x =
[[ 1.64  1.19  0.20  0.70  1.45 -0.31 -1.60  1.45  0.87 -1.15 -1.01]
 [-0.95 -0.38  0.92 -0.38  1.46 -0.25 -1.67 -0.58  0.87  1.72 -1.67]
 [-1.01 -2.74  2.53 -0.92  0.15 -0.31  0.93 -0.58 -1.79 -1.15  0.23]
 [ 1.42 -3.63  0.92 -0.38 -1.31 -0.92  1.18 -0.58  1.38  2.67  1.49]
 [-0.55 -0.31 -0.79 -0.31 -1.15 -0.42  0.58 -0.41  1.11  1.84  0.45]
 [-1.00 -3.28  0.92 -0.41  0.92  4.06 -1.75 -3.10 -0.59  2.67 -1.05]
 [ 1.62 -3.64  0.92 -0.04  1.47 -0.82 -1.76 -0.48  1.70 -0.45 -1.67]
 [ 1.68 -0.91  3.22 -0.38 -1.00  6.89  0.58 -3.44 -1.69 -0.55  1.56]
 [ 1.26 -0.37 -0.93 -0.38 -1.05 -1.43  0.58 -0.19  1.95  2.73 -1.01]
 [ 1.26  0.78  0.92 -0.38 -0.69  0.77  0.58 -0.58 -0.75 -0.48  1.50]
 [-0.32 -3.65  0.92 -0.38 -1.30 -2.21  0.97 -0.58  0.01  2.25  0.94]
 [ 1.61  1.12  3.98 -1.97  1.42 -1.29  1.23 -0.32  0.88  1.00 -1.52]
 [-0.52  1.19 -0.11 -0.38  1.16 -0.31 -0.03 -0.25  1.25  1.00 -1.18]]
x[0, 0] -> 1.64
x[1, 0] -> -0.95
x[2, 1] -> -2.74
x[5, 8] -> -0.59
x[11, 9] -> 1.00
x[6, 8] -> 1.70
x[12, 8] -> 1.25
x[:, 6] -> [-1.60, -1.67, 0.93, 1.18, 0.58, -1.75, -1.76, 0.58, 0.58, 0.58, 0.97, 1.23, -0.03]
x[8, 1] -> -0.37
x[:, 4] -> [1.45, 1.46, 0.15, -1.31, -1.15, 0.92, 1.47, -1.00, -1.05, -0.69, -1.30, 1.42, 1.16]
x[4, 1] -> -0.31
x[9, 1] -> 0.78
x[7, 7] -> -3.44
x[0, 1] -> 1.19
x[12, 7] -> -0.25
x[10, 1] -> -3.65
x[11, 4] -> 1.42
x[:, 10] -> [-1.01, -1.67, 0.23, 1.49, 0.45, -1.05, -1.67, 1.56, -1.01, 1.50, 0.94, -1.52, -1.18]
x[10, 6] -> 0.97
x[11] -> [1.61, 1.12, 3.98, -1.97, 1.42, -1.29, 1.23, -0.32, 0.88, 1.00, -1.52]
x[2, 5] -> -0.31
x[1] -> [-0.95, -0.38, 0.92, -0.38, 1.46, -0.25, -1.67, -0.58, 0.87, 1.72, -1.67]
x[0] -> [1.64, 1.19, 0.20, 0.70, 1.45, -0.31, -1.60, 1.45, 0.87, -1.15, -1.01]
x[6, 5] -> -0.82
x[7, 1] -> -0.91
x[:, 0] -> [1.64, -0.95, -1.01, 1.42, -0.55, -1.00, 1.62, 1.68, 1.26, 1.26, -0.32, 1.61, -0.52]
x[4, 8] -> 1.11
x[0, 6] -> -1.60
x[:, 1] -> [1.19, -0.38, -2.74, -3.63, -0.31, -3.28, -3.64, -0.91, -0.37, 0.78, -3.65, 1.12, 1.19]
x[11, 0] -> 1.61
x[8, 0] -> 1.26
x[0, 2] -> 0.20
x[9, 8] -> -0.75
x[3, 1] -> -3.63
x[2, 6] -> 0.93
x[2, 9] -> -1.15
x[:, 8] -> [0.87, 0.87, -1.79, 1.38, 1.11, -0.59, 1.70, -1.69, 1.95, -0.75, 0.01, 0.88, 1.25]

A =
[[ 0.252 -1.060 -1.986 -1.566  0.424  1.248  1.079 -1.292 -0.588  0.008
  -0.674 -0.986 -0.412 -1.538]
 [ 0.773 -0.942  1.918  0.951 -1.262  0.522 -1.964 -0.262  0.233  1.179
  -0.700  0.099 -1.366  0.243]
 [-2.325  1.918  0.749  0.622 -1.024 -0.307  0.515 -0.269  0.431 -1.124
  -0.269 -1.898  0.039 -0.461]
 [-0.344 -1.076 -1.903 -0.378 -0.534 -1.515 -0.503  0.652 -1.656 -0.640
  -0.854 -1.419 -0.934 -0.928]
 [-1.416 -0.935 -2.087 -2.406 -0.666 -1.016 -1.242 -0.084  0.671 -0.471
   1.216  0.509 -0.293 -1.936]
 [ 0.176 -1.171  1.130  1.265 -1.262 -0.623 -1.014 -1.292  0.906 -0.078
  -0.650  0.416 -1.366  1.132]
 [ 0.496 -0.127 -2.103  0.182 -0.755 -1.535 -1.374 -1.268 -1.997 -1.152
  -0.035 -0.755  0.605 -0.928]
 [-1.007 -0.396 -2.024 -2.226 -1.259 -1.205 -1.028 -0.311  0.564 -0.112
   0.974  0.303 -0.570 -1.368]
 [ 0.638 -0.668  1.721  0.395 -1.091  0.528 -1.964 -0.079 -0.259  1.060
  -0.716 -0.161 -1.301 -0.442]
 [-0.563 -0.681  0.745 -2.275 -1.009 -0.574 -0.197 -1.104 -0.657 -1.246
  -0.536 -1.898 -0.511 -0.710]
 [-2.271  1.847  0.301  0.704 -0.866 -0.278  0.351 -0.073  0.208 -0.868
  -0.380 -1.607 -0.088 -0.868]
 [-2.325 -1.171 -1.128 -1.745  0.918 -0.436 -1.842  0.096  0.127 -1.246
   0.775  0.658  0.322 -1.936]
 [ 0.012 -0.949 -1.127 -2.406 -0.530 -0.253  0.147 -0.597 -0.934 -0.821
  -0.376 -1.402 -0.635 -1.898]
 [-0.054 -0.983 -2.103 -0.640 -0.497 -1.535 -0.744  0.806 -1.997 -0.574
  -0.854 -1.824 -0.762 -1.240]]
Rows and columns are counted from 0.
(0, 0) => 0.252
(8, 5) => 0.528
(7, 3) => -2.226
(6, 13) => -0.928
(3, 10) => -0.854
(9, 4) => -1.009
(5, 1) => -1.171
(2, 1) => 1.918
(5, 12) => -1.366
(3, 11) => -1.419
(9, 6) => -0.197
(3, 2) => -1.903
(13, 5) => -1.535
(5, 5) => -0.623
(5, 6) => -1.014
(9, 8) => -0.657
(9, 3) => -2.275
(1, 4) => -1.262
(9, 10) => -0.536
(7, 2) => -2.024
(2, 12) => 0.039
(5, 7) => -1.292
(4, 2) => -2.087
(11, 8) => 0.127
(4, 7) => -0.084
(12, 13) => -1.898
(13, 7) => 0.806
(13, 8) => -1.997
(10, 1) => 1.847
(2, 9) => -1.124
(6, 10) => -0.035
(0, 13) => -1.538
(11, 9) => -1.246
(12, 11) => -1.402
(10, 11) => -1.607
(8, 8) => -0.259
(13, 12) => -0.762
